Each row is followed by its group and then its class within the group.
20 8 19 0 -7 3 2 -8 -7 -6 2 13 -1 9 -16 -3 -5 5 -2 13 -2 7 5 -6 7 9 -9
 25 -16 -19 -6 -5 3 11 5 2 17 6 6 4 -1 16 -10 3 4 -9 -5 -11 0 8 -2 -1 -7
 -11 2 -16 -2 9 13 -2 : Rj/J
24 10 29 9 -20 3 -10 4 -2 -8 5 13 15 21 -29 -21 28 24 -4 22 -9 -2 30 -6
 -16 -11 -7 57 -12 -4 -5 -32 -6 66 1 -1 32 -17 0 2 16 40 -35 7 15 2 -12
 -26 8 31 -3 -1 3 -32 -2 -22 -17 3 21 -6 : Rj/B
32 2 24 -4 6 -4 -17 3 17 3 6 -7 11 9 -2 -7 6 22 3 8 -17 4 18 -4 -36 -7 5
 15 -2 -10 -15 -15 6 12 4 24 12 -12 -16 16 -1 5 -28 0 19 21 17 -15 12 5
 5 -2 4 18 10 -19 -5 -25 -17 -20 : gq/E
21 -9 14 -12 -1 10 -9 8 6 2 2 14 18 25 -4 -3 16 36 11 -9 -5 1 16 -23 -23
 -20 10 14 3 -11 -2 -13 6 -3 -1 14 15 -6 -9 -5 8 3 -25 -6 14 5 15 -19 5
 12 -4 -9 8 -17 10 -17 0 -19 -8 -5 : gq/E
19 15 14 -1 4 -7 -21 -5 -10 2 -11 0 12 1 31 6 -15 4 -18 7 10 3 -6 -2 -43
 3 9 10 -4 -7 -1 4 -6 4 52 17 7 2 -2 11 -9 2 -8 -10 9 15 -17 -26 24 6 13
 -5 10 21 16 -5 9 -7 0 -5 : gq/V
20 1 7 -5 3 -2 -15 5 5 0 -1 -2 19 8 8 -6 -1 19 3 -12 23 -8 6 -17 -16 3 0
 6 0 -5 -7 -4 3 6 1 -4 16 -8 0 8 10 7 -9 0 14 7 7 -9 10 10 8 -15 9 15 0
 -25 -3 -25 -2 -14 : gq/E
14 -18 11 -20 8 -4 -11 1 9 -1 15 8 16 15 -15 0 13 30 8 -20 14 4 11 -4 -5
 2 12 -10 -1 0 1 -16 10 -11 -9 19 3 -3 3 -15 -1 -7 -2 6 15 -4 15 2 -7 0
 1 -21 13 2 9 -7 1 -15 -10 -13 : gq/E
3 -7 25 -14 12 -8 -1 -19 -17 -4 3 5 9 11 -20 5 -19 20 -1 3 48 -4 15 5 46
 42 2 0 -28 -2 22 -10 10 -3 -6 -5 9 5 -9 5 6 24 -24 -2 14 -17 1 -15 -8 0
 -26 -40 18 -16 -20 -42 -20 -13 19 13 : Rj/B
38 -2 22 -6 32 -11 -21 14 12 -1 4 4 26 18 4 -6 8 19 3 12 1 -1 11 -11 -28
 -11 5 17 -3 -7 -15 -11 3 1 11 22 22 -12 -17 16 16 0 -30 -1 17 12 7 -33
 21 12 5 -12 -4 6 15 -23 1 -30 -6 -4 : gq/E
20 11 10 -9 15 -4 -9 -3 5 -10 1 -7 16 14 11 -6 -7 16 -2 3 5 -4 9 -13 -22
 8 12 12 -5 -7 -1 -3 6 -4 -2 13 11 -6 -3 16 10 16 -12 -6 17 5 2 -26 15
 10 2 -18 10 8 3 -26 -4 -25 3 -16 : gq/E
13 1 12 1 -8 5 -4 5 -1 -9 0 11 0 9 -27 -12 15 1 -5 12 7 -11 13 -33 4 2
 -12 32 -13 -11 -5 -4 -3 7 -3 -3 51 -4 26 -6 13 23 -11 10 5 -19 2 -27 5
 15 3 3 5 -16 -1 -6 -3 9 13 -10 : Rj/B
10 -8 1 -8 4 -2 -14 6 1 9 6 -4 18 9 3 2 9 17 -2 4 11 -8 2 -10 -20 -3 15
 5 12 -1 3 -2 8 2 4 13 12 -7 11 -6 1 -1 -9 -4 7 4 -1 -17 24 7 8 -5 10 -4
 12 1 2 -9 -10 -4 : gq/X
-2 8 6 -16 -1 8 -9 -8 -23 0 -11 8 8 14 -24 -9 5 17 -9 13 28 0 7 -22 10
 10 -11 31 -20 -8 3 -5 4 17 -5 -5 22 1 19 -10 -3 17 -7 15 0 -8 -21 -15 4
 10 -8 -6 21 -28 -1 5 -2 17 13 -7 : Rj/A
23 1 4 -7 8 -2 -14 2 -1 9 -4 -2 13 5 24 2 -1 27 -6 1 -1 -1 2 -13 -32 -5
 10 15 10 -20 3 -5 0 -3 1 7 11 -4 9 -1 -1 3 -15 1 9 17 -8 -25 8 10 10 1
 10 8 5 3 2 -11 -4 -10 : gq/X
